Below is a small trained network, with its code and all its weights. Each question gives an input and a class and asks what happens when units are switched off, that is, made to give their printed mean instead of their output.

import numpy as np


def w(rows, s, z=0):
    codes = np.array(rows[::2]) - 128.0
    scale = np.full(codes.shape[1], s)
    scale[-1] = z or s
    return codes * scale


def norm(h):
    return h / np.sqrt((h * h).mean(-1, keepdims=True) + 1e-5)


def f(y):
    return y / 2 * (1 + np.tanh(0.7978845608 * (y + 0.044715 * y**3)))


def log_softmax(a):
    a = a - a.max(-1, keepdims=True)
    return a - np.log(np.exp(a).sum(-1, keepdims=True))


def net(x, mask):
    res = np.array(x, float).reshape(1, 5) / 4 @ E
    u = 0
    for l in range(3):
        y = f(norm(res) @ A[l][:, :-1].T + A[l][:, -1])
        res = res + np.where(mask[u : u + 5], y, B[l][:, -1]) @ B[l][:, :-1]
        u += 5
    return log_softmax(norm(res)[-1] @ U[:, :-1].T + U[:, -1])


A, B = {}, {}
E = w([
[115,82,119,25,77,131,85],'x0',
[182,113,54,130,130,179,57],'x1',
[120,189,2,136,100,188,136],'x2',
[55,151,76,150,143,200,113],'x3',
[109,137,171,222,83,110,183],'x4',
],0.0094)
A[0] = w([
[21,138,210,121,141,185,101,210],'0.n1',
[118,198,144,160,157,126,150,94],'0.n2',
[99,169,164,161,164,153,156,232],'0.n3',
[7,98,144,152,147,127,124,13],'0.n4',
[146,13,149,84,142,59,154,253],'0.n5',
],0.011,0.0019)
B[0] = w([
[89,101,2,119,56,87,148,212],'0.n1',
[139,96,181,203,209,136,188,168],'0.n2',
[104,77,95,164,158,69,154,189],'0.n3',
[182,40,76,46,95,74,171,175],'0.n4',
[171,161,149,77,79,110,99,254],'0.n5',
],0.012,0.0071)
A[1] = w([
[126,116,140,82,101,140,102,114],'1.n1',
[155,104,123,150,144,145,196,5],'1.n2',
[131,153,89,130,136,173,115,162],'1.n3',
[109,137,152,169,138,142,124,81],'1.n4',
[113,152,103,113,110,251,111,146],'1.n5',
],0.013,0.003)
B[1] = w([
[201,124,177,154,184,79,146,215],'1.n1',
[173,134,127,179,162,104,162,169],'1.n2',
[2,135,144,154,117,164,101,209],'1.n3',
[117,122,85,121,251,72,198,129],'1.n4',
[127,137,127,181,130,212,86,254],'1.n5',
],0.0095,0.0052)
A[2] = w([
[190,180,121,254,149,123,217,110],'2.n1',
[164,108,181,98,107,33,74,254],'2.n2',
[219,135,178,74,102,114,90,187],'2.n3',
[172,105,154,155,181,135,189,31],'2.n4',
[140,133,102,145,140,158,63,156],'2.n5',
],0.0091,0.0014)
B[2] = w([
[99,125,189,117,234,152,139,221],'2.n1',
[207,205,111,60,102,166,116,254],'2.n2',
[154,173,252,72,149,70,103,234],'2.n3',
[55,116,173,169,120,152,124,158],'2.n4',
[77,149,172,87,87,160,139,166],'2.n5',
],0.011,0.0072)
U = w([
[133,83,24,86,66,58,190,3],'0',
[98,132,145,165,200,101,192,172],'1',
[66,166,98,135,85,246,36,18],'2',
[201,203,199,52,89,80,83,245],'3',
],0.013,0.0026)

Each question gives the input, the list of numbers given to net, and the class t.
The units are the neurons (one row each of A and B). Each row of codes is followed by its name. A weight is (code - 128) times the scale printed after its matrix; where a second scale follows, it is the last column's (A, B and U).
mask holds one flag per neuron, layer by layer. A switched-off neuron (its flag False) gives its mean, the last column of its row in B, instead of its output. The means were averaged over made-up inputs and are rounded, as every weight is.
A unit's drop is (log p(t) with every unit on - log p(t) with that unit switched off) / (log p(t) with every unit on - log p(t) with every unit switched off).
The circuit of an input: a set's keep is (log p(t) with only the set's units on - log p(t) with every unit switched off) / (log p(t) with every unit on - log p(t) with every unit switched off). Starting from the 12 units with the biggest drops (on a tie, the unit counted first), units are removed one at a time, each time the one whose removal leaves the highest keep (on an exact tie, the one counted first), for as long as the keep stays at least 0.8.
units of the circuit, in order: the units of the circuit, biggest drop first
unit that matters most: the unit with the biggest drop
top k neurons: the k neurons with the biggest drops, biggest first
top k neurons in layer l: the k neurons of layer l with the biggest drops, biggest first
drop when u is switched off: that unit's drop, to one decimal
input [5,-5,-4,7,-8], class 0: units of the circuit, in order	0.n1
input [2,-6,8,-5,-2], class 2: units of the circuit, in order	0.n5, 0.n4, 0.n3, 2.n3
input [4,-8,-1,-2,7], class 0: top 2 neurons in layer 0	0.n1, 0.n3
input [1,8,1,-4,7], class 2: units of the circuit, in order	0.n5, 0.n4, 2.n3
input [7,-8,-8,8,-5], class 0: top 2 neurons	0.n1, 0.n4
input [8,7,4,-3,-8], class 2: top 2 neurons in layer 2	2.n2, 2.n5
input [4,-2,6,-3,-5], class 2: units of the circuit, in order	0.n5, 0.n4, 2.n3
input [-5,0,1,7,0], class 1: top 2 neurons	0.n2, 2.n1
input [8,5,-1,3,-6], class 2: units of the circuit, in order	1.n5, 0.n4
input [-8,-1,-5,-5,0], class 1: top 3 neurons in layer 2	2.n1, 2.n4, 2.n3
input [5,7,-1,2,-7], class 2: top 4 neurons	1.n5, 0.n4, 0.n5, 1.n3
input [-7,6,8,4,6], class 1: top 2 neurons in layer 2	2.n1, 2.n2
input [-7,5,4,-8,-8], class 2: top 2 neurons in layer 1	1.n3, 1.n1
input [5,5,7,-6,-1], class 2: unit that matters most	0.n5
input [8,-5,7,6,5], class 0: top 2 neurons	0.n4, 0.n1
input [6,3,-1,5,1], class 2: top 2 neurons	0.n3, 1.n5
input [-3,-1,5,6,-1], class 1: drop when 0.n3 is switched off	0.3
input [-3,-7,-4,2,-1], class 0: drop when 0.n1 is switched off	0.2
input [-3,-7,-2,5,5], class 0: drop when 1.n2 is switched off	-0.1
input [-7,2,5,0,-4], class 1: top 2 neurons in layer 0	0.n2, 0.n5
input [-3,-6,8,2,-4], class 1: top neuron in layer 0	0.n2
